Here is a tiny trained network, its code and every weight. The questions are about switching its units off for an input and a target symbol, where a switched-off unit gives its printed mean instead of its output.

import numpy as np


def w(rows, s, z=0):
    codes = np.array(rows[::2]) - 128.0
    scale = np.full(codes.shape[1], s)
    scale[-1] = z or s
    return codes * scale


def norm(h):
    return h / np.sqrt((h * h).mean(-1, keepdims=True) + 1e-5)


def softmax(a):
    e = np.exp(a - a.max(-1, keepdims=True))
    return e / e.sum(-1, keepdims=True)


def log_softmax(a):
    a = a - a.max(-1, keepdims=True)
    return a - np.log(np.exp(a).sum(-1, keepdims=True))


def net(x, mask):
    ids = ['ΔΘΞΠΦΩαβεζηλμ'.index(c) for c in x.split()]
    T = len(ids)
    res = E[ids] + P[:T]
    u = 0
    for l in range(3):
        r = norm(res)
        for j in range(2):
            rows = slice(2 * j, 2 * j + 2)
            q, k, v = (r @ M[l][rows].T for M in (Q, K, V))
            z = softmax(np.where(np.tri(T) > 0, q @ k.T / 2**0.5, -1e9)) @ v
            o = O[l][rows]
            res = res + np.where(mask[u + j], z, o[:, -1]) @ o[:, :-1]
        u += 2
    return log_softmax(norm(res)[-1] @ U[:, :-1].T + U[:, -1])


Q, K, V, O = {}, {}, {}, {}
E = w([
[158,125,115,72],'Δ',
[127,72,97,115],'Θ',
[51,132,123,69],'Ξ',
[154,116,135,137],'Π',
[154,182,199,251],'Φ',
[157,123,142,132],'Ω',
[143,207,131,89],'α',
[133,150,56,172],'β',
[122,142,153,145],'ε',
[142,189,123,168],'ζ',
[106,168,127,220],'η',
[71,123,137,151],'λ',
[119,199,121,176],'μ',
],0.018)
P = w([
[161,254,153,136],'0',
[183,192,156,133],'1',
[164,160,150,134],'2',
[155,145,154,125],'3',
[153,134,164,114],'4',
[146,112,165,133],'5',
[131,95,163,124],'6',
[127,82,166,126],'7',
[128,77,174,134],'8',
[135,74,171,131],'9',
[135,53,171,154],'10',
],0.004)
Q[0] = w([
[155,248,98,182],'L0H0',
[89,142,2,1],'L0H0',
[69,48,8,95],'L0H1',
[127,101,33,175],'L0H1',
],0.0071)
K[0] = w([
[145,250,109,196],'L0H0',
[97,141,8,19],'L0H0',
[157,121,119,2],'L0H1',
[142,143,59,152],'L0H1',
],0.012)
V[0] = w([
[166,245,116,148],'L0H0',
[172,147,121,93],'L0H0',
[118,188,2,67],'L0H1',
[216,213,89,185],'L0H1',
],0.0059)
O[0] = w([
[43,60,32,160,220],'L0H0',
[100,135,163,223,127],'L0H0',
[110,64,61,3,160],'L0H1',
[203,48,207,140,253],'L0H1',
],0.0046,0.0063)
Q[1] = w([
[194,83,134,215],'L1H0',
[69,8,215,83],'L1H0',
[107,236,2,209],'L1H1',
[223,73,185,188],'L1H1',
],0.0071)
K[1] = w([
[67,162,122,210],'L1H0',
[119,138,63,2],'L1H0',
[58,43,31,91],'L1H1',
[131,117,178,33],'L1H1',
],0.0076)
V[1] = w([
[162,78,99,88],'L1H0',
[55,206,94,104],'L1H0',
[165,167,254,111],'L1H1',
[162,177,94,182],'L1H1',
],0.0058)
O[1] = w([
[185,128,253,132,87],'L1H0',
[134,119,216,116,92],'L1H0',
[105,188,195,48,3],'L1H1',
[224,100,119,150,207],'L1H1',
],0.0061,0.0037)
Q[2] = w([
[101,77,63,108],'L2H0',
[182,38,253,149],'L2H0',
[87,127,148,63],'L2H1',
[80,134,149,72],'L2H1',
],0.012)
K[2] = w([
[151,99,133,108],'L2H0',
[90,127,248,145],'L2H0',
[102,119,138,78],'L2H1',
[134,104,137,114],'L2H1',
],0.015)
V[2] = w([
[79,54,103,109],'L2H0',
[32,82,255,176],'L2H0',
[90,94,215,31],'L2H1',
[103,163,62,190],'L2H1',
],0.0061)
O[2] = w([
[15,128,148,95,123],'L2H0',
[112,190,5,49,98],'L2H0',
[187,112,154,255,1],'L2H1',
[166,119,141,60,196],'L2H1',
],0.0062,0.0077)
U = w([
[18,111,221,125,237],'Δ',
[104,120,162,159,52],'Θ',
[102,129,142,149,2],'Ξ',
[203,130,145,147,19],'Π',
[124,51,58,172,206],'Φ',
[133,152,142,144,50],'Ω',
[160,203,161,219,175],'α',
[147,89,188,54,106],'β',
[127,216,92,86,91],'ε',
[112,122,149,78,62],'ζ',
[121,132,146,90,23],'η',
[9,151,128,79,185],'λ',
[90,115,150,36,125],'μ',
],0.013,0.0036)

Each question gives the input, a string of symbols that net reads in full, and the target symbol t.
The units are the heads (2 rows each of Q, K, V and O). Each row of codes is followed by its name. A weight is (code - 128) times the scale printed after its matrix; where a second scale follows, it is the last column's (O and U).
mask holds one flag per head, layer by layer. A switched-off head (its flag False) gives its mean, the last column of its rows in O, instead of its output. The means were averaged over made-up inputs and are rounded, as every weight is.
A unit's drop is (log p(t) with every unit on - log p(t) with that unit switched off) / (log p(t) with every unit on - log p(t) with every unit switched off).
The circuit of an input: a set's keep is (log p(t) with only the set's units on - log p(t) with every unit switched off) / (log p(t) with every unit on - log p(t) with every unit switched off). Starting from all 6 units, units are removed one at a time, each time the one whose removal leaves the highest keep (on an exact tie, the one counted first), for as long as the keep stays at least 0.8.
circuit, biggest first: the units of the circuit, biggest drop first
most important unit: the unit with the biggest drop
heads that matter: for each layer, one digit per head in row order, 1 if its drop is at least 0.15 and else 0, layers parted by /
drop when u is switched off: that unit's drop, to one decimal
input Δ Π α Π ε β β μ, target Φ: most important unit => L1H1
input β η β Π ε β Π Π ε Π, target ε: heads that matter => 00 / 01 / 10
input β β Π Π β β Π β Π λ, target λ: heads that matter => 10 / 00 / 11
input Π Π β η β Ξ, target Δ: heads that matter => 00 / 00 / 01
input λ Π α β Φ Φ ε, target ε: circuit, biggest first => (L2H0; L0H1)
input β Π Π Π Π, target Π: heads that matter => 01 / 00 / 11
input ε μ Π Δ Π Π Π β Π Θ α, target α: heads that matter => 00 / 01 / 11
input ε Δ β Φ β μ Π μ, target Φ: heads that matter => 10 / 01 / 00
input Π λ α Δ Φ Π Π Θ ε Π, target ε: circuit, biggest first => (L2H0; L1H1; L0H1)
input β Θ μ Θ β Ξ η, target Δ: circuit, biggest first => (L2H0; L1H1)
input Π ε ζ β Δ ε Ξ ζ Θ ζ, target λ: heads that matter => 10 / 01 / 01
input β Π ε Ω, target ε: circuit, biggest first => (L2H0; L1H1)
input Π β Θ, target β: heads that matter => 10 / 10 / 00
input β μ μ Ω Δ Θ η μ, target λ: heads that matter => 00 / 00 / 01
input β β Θ, target β: circuit, biggest first => (L0H0)
input ε μ β β Φ ζ μ Π Π α λ, target λ: heads that matter => 00 / 00 / 10
input μ η β β ζ, target Φ: circuit, biggest first => (L1H1; L0H0)
input β Ω Φ Π Ω ε, target ε: heads that matter => 00 / 01 / 10
input ε Θ β α, target β: drop when L2H1 is switched off => 0.0
input β ζ ζ β Π α, target β: drop when L2H0 is switched off => 0.7
input β λ ζ, target Φ: most important unit => L0H0
